Below is a small trained network, with its code and all its weights. Each question gives an input and a target symbol and asks what happens when units are switched off, that is, made to give their printed mean instead of their output.

import numpy as np


def w(rows, s, z=0):
    codes = np.array(rows[::2]) - 128.0
    scale = np.full(codes.shape[1], s)
    scale[-1] = z or s
    return codes * scale


def norm(h):
    return h / np.sqrt((h * h).mean(-1, keepdims=True) + 1e-5)


def f(y):
    return np.maximum(y, 0)


def softmax(a):
    e = np.exp(a - a.max(-1, keepdims=True))
    return e / e.sum(-1, keepdims=True)


def log_softmax(a):
    a = a - a.max(-1, keepdims=True)
    return a - np.log(np.exp(a).sum(-1, keepdims=True))


def net(x, mask):
    ids = ['βγζημπσφω'.index(c) for c in x.split()]
    T = len(ids)
    res = E[ids] + P[:T]
    u = 0
    for l in range(2):
        q, k, v = (norm(res) @ M[l].T for M in (Q, K, V))
        z = softmax(np.where(np.tri(T) > 0, q @ k.T / 2**0.5, -1e9)) @ v
        res = res + np.where(mask[u], z, O[l][:, -1]) @ O[l][:, :-1]
        u += 1
        y = f(norm(res) @ A[l][:, :-1].T + A[l][:, -1])
        res = res + np.where(mask[u : u + 8], y, B[l][:, -1]) @ B[l][:, :-1]
        u += 8
    return log_softmax(norm(res)[-1] @ U[:, :-1].T + U[:, -1])


Q, K, V, O, A, B = {}, {}, {}, {}, {}, {}
E = w([
[60,126,127,123],'β',
[185,194,34,103],'γ',
[151,143,205,114],'ζ',
[110,144,155,118],'η',
[106,138,166,120],'μ',
[101,110,120,172],'π',
[166,118,135,120],'σ',
[158,247,149,72],'φ',
[122,123,100,109],'ω',
],0.014)
P = w([
[81,36,98,4],'0',
[92,52,114,26],'1',
[92,87,116,62],'2',
[98,100,113,89],'3',
[105,127,120,109],'4',
[105,146,116,133],'5',
[117,162,117,146],'6',
[125,184,132,170],'7',
[117,199,134,187],'8',
[122,206,137,201],'9',
[123,231,163,231],'10',
[130,240,156,244],'11',
],0.002)
Q[0] = w([
[154,149,179,148],'0.h0',
[250,87,76,114],'0.h0',
],0.015)
K[0] = w([
[180,152,176,251],'0.h0',
[250,103,141,2],'0.h0',
],0.0076)
V[0] = w([
[109,182,176,13],'0.h0',
[88,2,18,38],'0.h0',
],0.0032)
O[0] = w([
[150,215,134,3,246],'0.h0',
[125,211,167,223,206],'0.h0',
],0.004,0.0011)
A[0] = w([
[102,184,88,219,124],'0.n0',
[86,166,82,174,82],'0.n1',
[90,109,171,239,10],'0.n2',
[165,140,197,94,255],'0.n3',
[76,81,74,101,33],'0.n4',
[117,2,29,30,84],'0.n5',
[151,108,158,207,168],'0.n6',
[92,7,76,210,56],'0.n7',
],0.0051,0.0018)
B[0] = w([
[203,97,107,120,182],'0.n0',
[190,157,71,123,165],'0.n1',
[179,54,161,198,177],'0.n2',
[123,84,35,137,253],'0.n3',
[131,224,102,153,140],'0.n4',
[6,133,1,241,143],'0.n5',
[178,123,123,60,166],'0.n6',
[186,86,95,34,150],'0.n7',
],0.0048,0.0037)
Q[1] = w([
[138,179,134,6],'1.h0',
[126,104,97,238],'1.h0',
],0.013)
K[1] = w([
[202,254,204,80],'1.h0',
[45,37,11,190],'1.h0',
],0.0064)
V[1] = w([
[53,14,29,115],'1.h0',
[254,83,212,6],'1.h0',
],0.0032)
O[1] = w([
[129,199,3,188,209],'1.h0',
[228,88,133,174,255],'1.h0',
],0.0055,0.00079)
A[1] = w([
[123,174,70,194,190],'1.n0',
[91,138,189,125,102],'1.n1',
[52,71,109,105,1],'1.n2',
[214,61,156,132,181],'1.n3',
[139,27,166,156,76],'1.n4',
[2,163,109,172,53],'1.n5',
[102,36,90,215,71],'1.n6',
[107,34,160,90,27],'1.n7',
],0.0082,0.0035)
B[1] = w([
[147,137,194,171,253],'1.n0',
[118,144,92,194,160],'1.n1',
[125,94,7,120,136],'1.n2',
[126,187,159,160,226],'1.n3',
[179,170,118,54,162],'1.n4',
[116,254,125,206,199],'1.n5',
[190,7,98,127,189],'1.n6',
[102,55,110,174,145],'1.n7',
],0.0087,0.0048)
U = w([
[55,193,105,184,143],'β',
[127,138,123,117,49],'γ',
[160,134,225,109,96],'ζ',
[114,157,123,23,157],'η',
[97,94,72,119,203],'μ',
[194,56,93,154,157],'π',
[175,169,3,104,2],'σ',
[78,72,198,156,163],'φ',
[130,124,124,115,41],'ω',
],0.017,0.0083)

Each question gives the input, a string of symbols that net reads in full, and the target symbol t.
The units are the heads (2 rows each of Q, K, V and O) and the neurons (one row each of A and B). Each row of codes is followed by its name. A weight is (code - 128) times the scale printed after its matrix; where a second scale follows, it is the last column's (O, A, B and U).
mask holds one flag per unit, layer by layer, with each layer's heads first. A switched-off unit (its flag False) gives its mean, the last column of its rows in O or B, instead of its output. The means were averaged over made-up inputs and are rounded, as every weight is.
A unit's drop is (log p(t) with every unit on - log p(t) with that unit switched off) / (log p(t) with every unit on - log p(t) with every unit switched off).
The circuit of an input: a set's keep is (log p(t) with only the set's units on - log p(t) with every unit switched off) / (log p(t) with every unit on - log p(t) with every unit switched off). Starting from the 12 units with the biggest drops (on a tie, the unit counted first), units are removed one at a time, each time the one whose removal leaves the highest keep (on an exact tie, the one counted first), for as long as the keep stays at least 0.8.
units of the circuit, in order: the units of the circuit, biggest drop first
most important unit: the unit with the biggest drop
k most important neurons: the k neurons with the biggest drops, biggest first
top k neurons in layer l: the k neurons of layer l with the biggest drops, biggest first
drop when u is switched off: that unit's drop, to one decimal
input η μ π β π ω π η ω γ ω μ, target π: most important neuron : (0.n2)
input η η μ σ μ, target μ: 2 most important neurons : (1.n0 0.n3)
input σ ω σ η σ η ω η σ η σ η, target η: units of the circuit, in order : (0.h0 1.n0 1.n5)
input η η η ζ ω ω η φ η π ω, target ζ: 2 most important neurons : (1.n5 0.n3)
input γ σ η σ η β η ζ μ μ φ φ, target η: 3 most important neurons : (1.n0 1.n5 1.n3)
input η η η η μ ω η σ μ ω η, target η: 2 most important neurons : (1.n0 0.n5)
input η β ω μ ζ μ η, target ζ: top 3 neurons in layer 1 : (1.n5 1.n4 1.n7)
input π φ η η σ η β σ, target ζ: 4 most important neurons : (1.n3 1.n5 1.n6 1.n1)
input π σ η η β η φ η η σ, target ζ: top 3 neurons in layer 1 : (1.n3 1.n5 1.n1)
input φ σ η η η π π ω ω μ, target π: 2 most important neurons : (1.n6 0.n2)
input μ γ π γ ω π η μ η η η, target π: 3 most important neurons : (1.n6 0.n2 1.n5)
input σ η φ ω σ μ, target φ: top 3 neurons in layer 1 : (1.n7 1.n6 1.n5)
input ω μ μ, target μ: top 2 neurons in layer 0 : (0.n3 0.n5)
input ζ ω σ η η ω η σ σ η, target ζ: top 2 neurons in layer 1 : (1.n5 1.n1)
input σ σ η η ω, target β: most important unit : 0.n5
input η η ω γ φ η μ μ η, target φ: drop when 0.h0 is switched off : 1.3
input μ φ μ, target φ: drop when 1.n1 is switched off : 0.2
input η η μ ω η σ μ ω, target ζ: drop when 1.n6 is switched off : 0.2
input η η ω μ η σ μ σ φ, target η: drop when 1.n3 is switched off : 0.1
input σ μ β π, target π: most important unit : 1.n6
